Here is a tiny trained network, its code and every weight. The questions are about switching its units off for an input and a class, where a switched-off unit gives its printed mean instead of its output.

import numpy as np


def w(rows, s, z=0):
    codes = np.array(rows[::2]) - 128.0
    scale = np.full(codes.shape[1], s)
    scale[-1] = z or s
    return codes * scale


def norm(h):
    return h / np.sqrt((h * h).mean(-1, keepdims=True) + 1e-5)


def f(y):
    return np.maximum(y, 0)


def log_softmax(a):
    a = a - a.max(-1, keepdims=True)
    return a - np.log(np.exp(a).sum(-1, keepdims=True))


def net(x, mask):
    res = np.array(x, float).reshape(1, 5) / 4 @ E
    u = 0
    for l in range(4):
        y = f(norm(res) @ A[l][:, :-1].T + A[l][:, -1])
        res = res + np.where(mask[u : u + 6], y, B[l][:, -1]) @ B[l][:, :-1]
        u += 6
    return log_softmax(norm(res)[-1] @ U[:, :-1].T + U[:, -1])


A, B = {}, {}
E = w([
[127,128,128,128,128],'x0',
[130,126,185,29,181],'x1',
[123,181,202,132,59],'x2',
[255,132,106,113,127],'x3',
[133,174,78,88,118],'x4',
],0.0081)
A[0] = w([
[187,2,171,137,81,127],'L0N0',
[122,49,77,135,215,116],'L0N1',
[126,70,80,134,208,3],'L0N2',
[123,34,244,202,202,38],'L0N3',
[140,188,247,164,112,73],'L0N4',
[140,141,198,63,199,4],'L0N5',
],0.0095,0.0069)
B[0] = w([
[179,185,109,92,176,227],'L0N0',
[126,120,216,58,57,253],'L0N1',
[168,51,134,20,16,165],'L0N2',
[110,207,38,6,204,212],'L0N3',
[145,51,121,19,50,231],'L0N4',
[117,126,254,251,149,177],'L0N5',
],0.0098,0.0042)
A[1] = w([
[129,149,159,83,146,241],'L1N0',
[126,2,96,124,212,190],'L1N1',
[138,154,154,112,109,2],'L1N2',
[129,67,66,137,152,76],'L1N3',
[97,154,122,97,134,128],'L1N4',
[130,116,99,203,118,12],'L1N5',
],0.014,0.0046)
B[1] = w([
[108,161,97,206,147,254],'L1N0',
[106,194,176,174,9,165],'L1N1',
[105,115,101,108,83,137],'L1N2',
[123,185,192,146,96,140],'L1N3',
[152,141,92,138,103,173],'L1N4',
[137,146,199,148,117,146],'L1N5',
],0.011,0.0087)
A[2] = w([
[122,9,167,65,116,54],'L2N0',
[17,53,101,142,169,155],'L2N1',
[143,128,155,71,46,7],'L2N2',
[85,149,66,169,95,151],'L2N3',
[118,29,66,123,125,3],'L2N4',
[149,61,78,214,87,123],'L2N5',
],0.012,0.0046)
B[2] = w([
[8,26,97,112,116,151],'L2N0',
[72,241,100,172,24,172],'L2N1',
[90,15,129,96,136,239],'L2N2',
[150,163,97,82,166,255],'L2N3',
[174,74,92,90,178,128],'L2N4',
[44,112,220,144,191,191],'L2N5',
],0.011,0.0055)
A[3] = w([
[246,97,107,179,170,67],'L3N0',
[183,81,135,139,119,149],'L3N1',
[155,151,104,115,151,80],'L3N2',
[159,118,94,137,126,2],'L3N3',
[114,165,52,127,155,158],'L3N4',
[106,173,218,212,152,152],'L3N5',
],0.014,0.0074)
B[3] = w([
[13,248,97,140,120,181],'L3N0',
[8,162,108,92,126,174],'L3N1',
[75,84,113,73,135,153],'L3N2',
[104,187,119,134,142,128],'L3N3',
[160,107,159,72,194,213],'L3N4',
[148,32,132,173,194,254],'L3N5',
],0.012,0.0076)
U = w([
[120,98,183,74,26,130],'0',
[112,103,199,171,174,116],'1',
[94,216,108,166,91,131],'2',
[170,135,93,72,169,141],'3',
[113,96,105,109,147,192],'4',
[154,90,107,113,138,79],'5',
[227,145,21,217,40,3],'6',
[250,150,30,203,52,3],'7',
],0.022,0.017)

Each question gives the input, the list of numbers given to net, and the class t.
The units are the neurons (one row each of A and B). Each row of codes is followed by its name. A weight is (code - 128) times the scale printed after its matrix; where a second scale follows, it is the last column's (A, B and U).
mask holds one flag per neuron, layer by layer. A switched-off neuron (its flag False) gives its mean, the last column of its row in B, instead of its output. The means were averaged over made-up inputs and are rounded, as every weight is.
A unit's drop is (log p(t) with every unit on - log p(t) with that unit switched off) / (log p(t) with every unit on - log p(t) with every unit switched off).
The circuit of an input: a set's keep is (log p(t) with only the set's units on - log p(t) with every unit switched off) / (log p(t) with every unit on - log p(t) with every unit switched off). Starting from the 12 units with the biggest drops (on a tie, the unit counted first), units are removed one at a time, each time the one whose removal leaves the highest keep (on an exact tie, the one counted first), for as long as the keep stays at least 0.8.
circuit, biggest first: the units of the circuit, biggest drop first
unit that matters most: the unit with the biggest drop
top k neurons: the k neurons with the biggest drops, biggest first
top k neurons in layer l: the k neurons of layer l with the biggest drops, biggest first
input [-4,-7,8,-1,6], class 0: unit that matters most	L1N0
input [8,-6,8,-7,-5], class 0: top 3 neurons	[L0N4 L1N0 L3N0]
input [8,-8,7,-5,4], class 1: top 2 neurons	[L0N1 L0N3]
input [-2,-6,4,-1,7], class 3: circuit, biggest first	[L2N3 L3N4]
input [-4,-6,0,0,-7], class 3: circuit, biggest first	[L0N3 L0N0 L3N4]
input [2,8,6,-3,7], class 1: top 3 neurons	[L0N5 L1N0 L0N3]
input [5,-6,3,-6,-3], class 1: top 4 neurons	[L3N5 L2N5 L0N1 L0N3]
input [-1,-3,5,-6,-8], class 3: top 3 neurons	[L0N3 L2N3 L3N4]
input [-6,-4,2,6,-5], class 2: top 3 neurons	[L0N0 L3N0 L1N0]
input [-3,6,-6,-6,-3], class 0: top 3 neurons	[L0N1 L0N2 L1N1]
input [-5,-1,2,5,4], class 2: circuit, biggest first	[L3N0 L2N1 L0N3 L0N1]
input [-5,3,-4,2,-5], class 3: top 2 neurons	[L0N3 L0N0]
input [-1,-3,6,-4,-5], class 0: top 4 neurons	[L0N4 L3N5 L0N0 L3N0]
input [5,-4,-5,-6,-2], class 2: top 4 neurons	[L0N4 L2N1 L0N1 L3N4]
input [3,8,-8,3,2], class 0: circuit, biggest first	[L1N1]
input [-7,8,-5,6,-3], class 1: circuit, biggest first	[L0N5 L1N1]
input [7,-6,8,-2,-2], class 0: top 2 neurons	[L0N4 L1N0]
input [6,-6,8,-2,-4], class 0: top 3 neurons	[L0N4 L1N0 L3N5]
input [3,2,1,6,1], class 2: top 2 neurons	[L3N0 L0N3]
input [6,5,-8,-5,-5], class 0: top neuron in layer 1	[L1N1]
input [6,-8,-7,2,0], class 1: top 2 neurons in layer 0	[L0N3 L0N4]
input [0,6,7,-8,-4], class 2: top 2 neurons in layer 0	[L0N1 L0N3]
input [3,5,2,-1,4], class 1: top 2 neurons	[L0N5 L0N3]
input [1,-6,3,-6,8], class 3: top 2 neurons in layer 3	[L3N4 L3N0]
input [-1,-8,-1,0,7], class 1: top 2 neurons	[L0N3 L2N5]
input [0,0,5,-6,8], class 3: top 2 neurons in layer 3	[L3N4 L3N0]
input [-3,-8,-6,5,-6], class 1: circuit, biggest first	[L2N5]
input [3,0,-5,-8,8], class 2: top 2 neurons in layer 0	[L0N0 L0N3]
input [0,4,4,-2,5], class 3: top 2 neurons in layer 2	[L2N3 L2N5]
input [8,2,5,8,6], class 2: top 2 neurons in layer 2	[L2N3 L2N1]
